Below are the code and all the weights of a small trained network. Each question names an input and a target symbol and asks about switching units off, where a switched-off unit gives its printed mean instead of its output.

import numpy as np


def w(rows, s, z=0):
    codes = np.array(rows[::2]) - 128.0
    scale = np.full(codes.shape[1], s)
    scale[-1] = z or s
    return codes * scale


def f(y):
    return y / 2 * (1 + np.tanh(0.7978845608 * (y + 0.044715 * y**3)))


def softmax(a):
    e = np.exp(a - a.max(-1, keepdims=True))
    return e / e.sum(-1, keepdims=True)


def log_softmax(a):
    a = a - a.max(-1, keepdims=True)
    return a - np.log(np.exp(a).sum(-1, keepdims=True))


def net(x, mask):
    ids = ['ΓΛΠαβεημστω'.index(c) for c in x.split()]
    T = len(ids)
    res = E[ids] + P[:T]
    u = 0
    for l in range(2):
        q, k, v = (res @ M[l].T for M in (Q, K, V))
        z = softmax(np.where(np.tri(T) > 0, q @ k.T / 2**0.5, -1e9)) @ v
        res = res + np.where(mask[u], z, O[l][:, -1]) @ O[l][:, :-1]
        u += 1
        y = f(res @ A[l][:, :-1].T + A[l][:, -1])
        res = res + np.where(mask[u : u + 12], y, B[l][:, -1]) @ B[l][:, :-1]
        u += 12
    return log_softmax(res[-1] @ U[:, :-1].T + U[:, -1])


Q, K, V, O, A, B = {}, {}, {}, {}, {}, {}
E = w([
[115,201,113,64,97,194],'Γ',
[193,119,150,62,180,168],'Λ',
[47,91,100,171,180,163],'Π',
[158,74,150,132,243,156],'α',
[166,89,186,47,170,115],'β',
[64,148,142,115,99,97],'ε',
[65,133,202,171,21,123],'η',
[186,130,241,88,87,252],'μ',
[217,81,202,108,28,129],'σ',
[215,52,154,204,171,216],'τ',
[31,26,82,204,185,169],'ω',
],0.017)
P = w([
[182,235,181,141,113,91],'0',
[172,194,209,150,109,65],'1',
[158,162,198,156,116,55],'2',
[153,148,191,142,123,76],'3',
[145,132,186,136,129,91],'4',
[140,115,180,126,128,105],'5',
[133,96,172,120,127,112],'6',
[126,82,166,111,126,125],'7',
[119,67,156,102,128,140],'8',
[111,53,148,94,127,153],'9',
[106,36,136,85,130,163],'10',
[96,15,128,85,130,175],'11',
[95,19,119,67,134,196],'12',
[94,1,107,56,135,211],'13',
],0.012)
Q[0] = w([
[104,193,10,211,63,126],'0.h0',
[110,151,194,116,168,190],'0.h0',
],0.012)
K[0] = w([
[135,249,127,160,164,50],'0.h0',
[152,33,76,75,94,91],'0.h0',
],0.011)
V[0] = w([
[108,228,134,84,199,103],'0.h0',
[182,58,92,82,116,2],'0.h0',
],0.009)
O[0] = w([
[94,142,99,17,133,227,2],'0.h0',
[129,129,2,77,84,96,164],'0.h0',
],0.0099,0.0074)
A[0] = w([
[61,104,110,98,94,111,67],'0.n0',
[176,122,140,155,109,196,201],'0.n1',
[209,138,178,76,7,138,254],'0.n2',
[155,73,88,34,195,133,24],'0.n3',
[121,107,59,128,150,161,205],'0.n4',
[40,110,163,109,95,78,126],'0.n5',
[118,106,196,114,162,109,173],'0.n6',
[99,125,110,221,42,156,192],'0.n7',
[87,181,112,130,89,98,67],'0.n8',
[106,147,116,82,175,56,246],'0.n9',
[199,92,143,198,25,71,133],'0.n10',
[214,135,148,115,132,56,42],'0.n11',
],0.012,0.0035)
B[0] = w([
[89,225,128,220,169,194,136],'0.n0',
[173,99,83,34,169,82,154],'0.n1',
[118,58,116,205,137,111,224],'0.n2',
[139,117,130,137,141,2,157],'0.n3',
[85,163,169,118,112,141,135],'0.n4',
[149,216,56,117,140,198,159],'0.n5',
[202,143,172,80,121,164,182],'0.n6',
[47,169,168,19,192,92,176],'0.n7',
[55,96,102,106,170,133,132],'0.n8',
[123,81,118,198,163,94,154],'0.n9',
[118,161,104,207,205,182,254],'0.n10',
[166,113,128,233,126,228,192],'0.n11',
],0.0076,0.02)
Q[1] = w([
[138,93,90,135,191,127],'1.h0',
[181,135,197,254,99,254],'1.h0',
],0.0065)
K[1] = w([
[50,96,48,126,156,173],'1.h0',
[80,2,131,91,224,160],'1.h0',
],0.0057)
V[1] = w([
[3,52,248,180,102,82],'1.h0',
[60,254,136,129,127,144],'1.h0',
],0.0069)
O[1] = w([
[125,128,232,174,22,97,212],'1.h0',
[182,249,91,147,120,140,2],'1.h0',
],0.015,0.007)
A[1] = w([
[105,111,183,170,69,64,136],'1.n0',
[141,123,152,68,103,54,196],'1.n1',
[193,147,127,85,174,82,198],'1.n2',
[4,123,95,132,34,80,120],'1.n3',
[83,168,162,133,28,184,231],'1.n4',
[191,112,118,166,113,210,54],'1.n5',
[101,131,103,189,132,196,109],'1.n6',
[175,129,59,202,107,195,63],'1.n7',
[60,134,136,91,61,2,249],'1.n8',
[58,163,143,73,79,200,192],'1.n9',
[197,167,161,91,145,69,187],'1.n10',
[81,57,140,161,218,132,254],'1.n11',
],0.0091,0.0037)
B[1] = w([
[92,93,111,120,113,185,183],'1.n0',
[74,156,172,135,119,125,140],'1.n1',
[67,114,127,125,176,137,140],'1.n2',
[122,144,113,162,225,157,145],'1.n3',
[140,144,118,88,119,46,146],'1.n4',
[155,173,133,103,98,111,169],'1.n5',
[123,114,144,104,121,108,175],'1.n6',
[120,103,140,87,174,140,164],'1.n7',
[159,160,171,165,127,100,147],'1.n8',
[254,20,106,142,144,152,140],'1.n9',
[83,137,120,150,164,132,142],'1.n10',
[146,171,90,100,72,114,254],'1.n11',
],0.012,0.035)
U = w([
[110,94,138,99,180,165,19],'Γ',
[119,79,48,176,94,182,211],'Λ',
[172,159,182,159,153,200,50],'Π',
[66,96,125,79,175,137,205],'α',
[112,62,110,162,211,85,245],'β',
[180,137,88,71,132,51,239],'ε',
[119,179,133,108,99,60,51],'η',
[57,78,178,47,142,153,7],'μ',
[40,169,121,201,145,179,149],'σ',
[29,156,94,39,96,93,182],'τ',
[62,120,170,114,114,2,99],'ω',
],0.0082,0.0019)

Each question gives the input, a string of symbols that net reads in full, and the target symbol t.
The units are the heads (2 rows each of Q, K, V and O) and the neurons (one row each of A and B). Each row of codes is followed by its name. A weight is (code - 128) times the scale printed after its matrix; where a second scale follows, it is the last column's (O, A, B and U).
mask holds one flag per unit, layer by layer, with each layer's heads first. A switched-off unit (its flag False) gives its mean, the last column of its rows in O or B, instead of its output. The means were averaged over made-up inputs and are rounded, as every weight is.
A unit's drop is (log p(t) with every unit on - log p(t) with that unit switched off) / (log p(t) with every unit on - log p(t) with every unit switched off).
The circuit of an input: a set's keep is (log p(t) with only the set's units on - log p(t) with every unit switched off) / (log p(t) with every unit on - log p(t) with every unit switched off). Starting from the 12 units with the biggest drops (on a tie, the unit counted first), units are removed one at a time, each time the one whose removal leaves the highest keep (on an exact tie, the one counted first), for as long as the keep stays at least 0.8.
units of the circuit, in order: the units of the circuit, biggest drop first
k most important neurons: the k neurons with the biggest drops, biggest first
k most important neurons of layer l: the k neurons of layer l with the biggest drops, biggest first
input ε Γ σ Γ τ τ σ, target ε: units of the circuit, in order -> 1.n11, 0.n1, 1.h0, 1.n0
input ω σ η σ α η ε α ω τ Γ, target ω: units of the circuit, in order -> 0.h0, 1.h0
input ω σ β σ β σ τ Π, target σ: 3 most important neurons -> 1.n3, 0.n6, 0.n11
input β η ω ε ε ε, target ε: 4 most important neurons -> 0.n5, 1.n4, 0.n2, 0.n11
input ε σ α ω β Π β β, target ω: units of the circuit, in order -> 0.n10, 0.h0, 0.n3, 1.n1
input β Λ β Π β σ α τ β ε η τ β σ, target ε: 2 most important neurons -> 0.n10, 1.n11
input Λ Λ ω Λ ε ε β ω ε τ, target Π: 2 most important neurons -> 0.n6, 1.n4
input σ ε μ τ η σ ω σ ω Λ Π ω η ω, target ω: units of the circuit, in order -> 0.h0, 1.h0
input Π ω ω Λ β, target Π: units of the circuit, in order -> 1.h0, 0.n11, 0.n7
input β α ε ε Γ ε β β, target β: 3 most important neurons of layer 1 -> 1.n11, 1.n5, 1.n2
input β σ Γ Λ β τ σ β σ Π β β, target ω: units of the circuit, in order -> 0.n3, 0.n10, 1.n1
input σ μ τ Γ η, target τ: units of the circuit, in order -> 0.n1, 1.h0, 1.n11
input ω ε ε ε σ η Λ, target Λ: 2 most important neurons of layer 0 -> 0.n10, 0.n11
input β σ ε ω Λ Π Λ ε ε Λ Λ ω σ σ, target Π: units of the circuit, in order -> 0.h0, 0.n11, 1.n5, 0.n10
input ω β μ α β, target μ: units of the circuit, in order -> 0.h0, 0.n10, 1.n0, 1.h0
input α β Γ σ ε τ ε μ, target ε: units of the circuit, in order -> 0.n1, 1.n11, 1.h0
input μ σ σ, target Λ: units of the circuit, in order -> 0.n2, 1.n0
input Λ ε μ α β ω ω σ τ β β μ Λ, target μ: 2 most important neurons -> 0.n10, 0.n1
input η σ σ μ β β β Λ β σ σ σ Λ μ, target Λ: 2 most important neurons -> 0.n2, 0.n10
input σ μ β ω β ε η, target β: 2 most important neurons of layer 0 -> 0.n7, 0.n11
input σ τ Π β μ β, target μ: 2 most important neurons of layer 0 -> 0.n2, 0.n10
input τ η α β β ε β ε Λ, target β: 2 most important neurons of layer 0 -> 0.n5, 0.n7
input σ σ η α σ Λ ε σ β σ σ β, target Λ: 2 most important neurons -> 0.n2, 1.n0
input β β Λ β β Π β σ τ Π τ Λ, target ε: 4 most important neurons -> 0.n1, 1.n11, 0.n2, 1.n0
